Below are the code and all the weights of a small trained network. Each question names an input and a class and asks about switching units off, where a switched-off unit gives its printed mean instead of its output.

import numpy as np


def w(rows, s, z=0):
    codes = np.array(rows[::2]) - 128.0
    scale = np.full(codes.shape[1], s)
    scale[-1] = z or s
    return codes * scale


def norm(h):
    return h / np.sqrt((h * h).mean(-1, keepdims=True) + 1e-5)


def f(y):
    return y / 2 * (1 + np.tanh(0.7978845608 * (y + 0.044715 * y**3)))


def log_softmax(a):
    a = a - a.max(-1, keepdims=True)
    return a - np.log(np.exp(a).sum(-1, keepdims=True))


def net(x, mask):
    res = np.array(x, float).reshape(1, 6) / 4 @ E
    u = 0
    for l in range(2):
        y = f(norm(res) @ A[l][:, :-1].T + A[l][:, -1])
        res = res + np.where(mask[u : u + 16], y, B[l][:, -1]) @ B[l][:, :-1]
        u += 16
    return log_softmax(norm(res)[-1] @ U[:, :-1].T + U[:, -1])


A, B = {}, {}
E = w([
[129,128,127,129],'x0',
[133,126,127,130],'x1',
[131,125,125,128],'x2',
[92,68,2,100],'x3',
[157,35,199,13],'x4',
[217,225,78,45],'x5',
],0.0019)
A[0] = w([
[176,213,105,97,78],'0.n0',
[131,161,118,175,14],'0.n1',
[189,164,178,177,76],'0.n2',
[162,193,114,90,33],'0.n3',
[170,174,219,143,106],'0.n4',
[114,128,180,97,79],'0.n5',
[139,126,105,175,84],'0.n6',
[166,148,167,160,58],'0.n7',
[169,117,206,117,70],'0.n8',
[142,163,180,149,53],'0.n9',
[120,183,121,167,2],'0.n10',
[118,128,113,119,112],'0.n11',
[207,154,203,176,61],'0.n12',
[138,196,231,163,34],'0.n13',
[184,159,213,169,49],'0.n14',
[86,77,3,95,171],'0.n15',
],0.0056,0.002)
B[0] = w([
[195,188,231,139,179],'0.n0',
[161,107,134,166,117],'0.n1',
[130,141,51,113,156],'0.n2',
[160,136,188,117,139],'0.n3',
[118,135,27,48,188],'0.n4',
[150,107,98,132,125],'0.n5',
[111,139,144,146,127],'0.n6',
[105,106,70,134,125],'0.n7',
[132,54,108,87,147],'0.n8',
[54,121,72,120,130],'0.n9',
[183,100,110,233,122],'0.n10',
[109,119,89,120,124],'0.n11',
[14,152,63,54,165],'0.n12',
[42,156,73,97,184],'0.n13',
[2,126,20,85,164],'0.n14',
[7,206,47,23,250],'0.n15',
],0.0038,0.0025)
A[1] = w([
[115,215,97,198,129],'1.n0',
[137,166,140,195,21],'1.n1',
[170,150,196,121,70],'1.n2',
[100,144,87,121,58],'1.n3',
[58,3,151,204,196],'1.n4',
[18,64,154,206,153],'1.n5',
[161,78,208,86,52],'1.n6',
[222,194,146,93,5],'1.n7',
[190,82,99,23,108],'1.n8',
[168,53,143,27,106],'1.n9',
[87,163,41,200,111],'1.n10',
[155,66,163,52,42],'1.n11',
[136,203,79,230,135],'1.n12',
[189,164,88,146,143],'1.n13',
[174,126,93,116,108],'1.n14',
[169,185,87,237,56],'1.n15',
],0.0052,0.0016)
B[1] = w([
[101,4,106,165,231],'1.n0',
[77,95,152,110,108],'1.n1',
[132,157,76,118,101],'1.n2',
[116,127,126,94,161],'1.n3',
[206,245,130,113,224],'1.n4',
[251,195,144,107,238],'1.n5',
[63,64,70,152,120],'1.n6',
[158,183,148,143,149],'1.n7',
[125,95,167,238,217],'1.n8',
[95,75,122,239,211],'1.n9',
[136,88,165,92,251],'1.n10',
[97,89,133,180,154],'1.n11',
[106,2,193,124,231],'1.n12',
[155,107,144,165,146],'1.n13',
[164,105,153,153,121],'1.n14',
[95,52,157,176,168],'1.n15',
],0.004,0.0021)
U = w([
[30,155,33,20,185],'0',
[112,3,157,202,244],'1',
[246,233,160,121,1],'2',
],0.0074,0.00064)

Each question gives the input, the list of numbers given to net, and the class t.
The units are the neurons (one row each of A and B). Each row of codes is followed by its name. A weight is (code - 128) times the scale printed after its matrix; where a second scale follows, it is the last column's (A, B and U).
mask holds one flag per neuron, layer by layer. A switched-off neuron (its flag False) gives its mean, the last column of its row in B, instead of its output. The means were averaged over made-up inputs and are rounded, as every weight is.
A unit's drop is (log p(t) with every unit on - log p(t) with that unit switched off) / (log p(t) with every unit on - log p(t) with every unit switched off).
The circuit of an input: a set's keep is (log p(t) with only the set's units on - log p(t) with every unit switched off) / (log p(t) with every unit on - log p(t) with every unit switched off). Starting from the 12 units with the biggest drops (on a tie, the unit counted first), units are removed one at a time, each time the one whose removal leaves the highest keep (on an exact tie, the one counted first), for as long as the keep stays at least 0.8.
units of the circuit, in order: the units of the circuit, biggest drop first
unit that matters most: the unit with the biggest drop
k most important neurons: the k neurons with the biggest drops, biggest first
top k neurons in layer l: the k neurons of layer l with the biggest drops, biggest first
drop when u is switched off: that unit's drop, to one decimal
input [3,7,-3,6,7,2], class 1: unit that matters most : 1.n8
input [3,3,-3,-6,3,6], class 0: 2 most important neurons : (0.n12, 0.n14)
input [-6,1,-5,-8,7,5], class 0: units of the circuit, in order : (0.n12, 0.n14, 0.n4)
input [1,1,-3,-6,-7,3], class 1: units of the circuit, in order : (1.n12, 1.n0)
input [7,-6,6,-2,3,1], class 1: 3 most important neurons : (0.n15, 1.n8, 1.n9)
input [4,1,7,-4,7,7], class 1: top 4 neurons in layer 1 : (1.n9, 1.n8, 1.n4, 1.n5)
input [8,-8,2,-8,-4,-7], class 0: 4 most important neurons : (0.n13, 0.n14, 0.n12, 0.n4)
input [-6,1,1,2,6,-8], class 2: 2 most important neurons : (1.n4, 1.n5)
input [0,2,6,-8,-2,-8], class 0: 2 most important neurons : (0.n14, 0.n13)
input [0,1,-2,-1,1,3], class 2: 2 most important neurons : (0.n0, 0.n15)
input [0,0,-5,-3,-3,-5], class 2: 2 most important neurons : (1.n5, 0.n15)
input [8,6,-2,6,-3,-7], class 2: 2 most important neurons : (1.n5, 1.n4)
input [0,-3,0,7,4,-8], class 2: 2 most important neurons : (1.n4, 1.n5)
input [-7,3,-7,-1,4,-6], class 2: top neuron in layer 1 : (1.n4)
input [-3,-7,-3,-4,8,3], class 1: 2 most important neurons : (0.n15, 1.n8)
input [0,-6,-4,-2,8,7], class 1: top 2 neurons in layer 0 : (0.n15, 0.n8)
input [4,-3,1,5,3,-7], class 2: drop when 1.n4 is switched off : 0.2
input [-1,8,1,0,-2,-4], class 2: drop when 1.n4 is switched off : 0.1
input [-1,-4,7,-3,-6,1], class 1: drop when 0.n15 is switched off : 0.1
input [-5,-5,6,0,3,5], class 2: unit that matters most : 0.n0
input [0,4,7,6,1,-7], class 2: top 2 neurons in layer 1 : (1.n5, 1.n4)
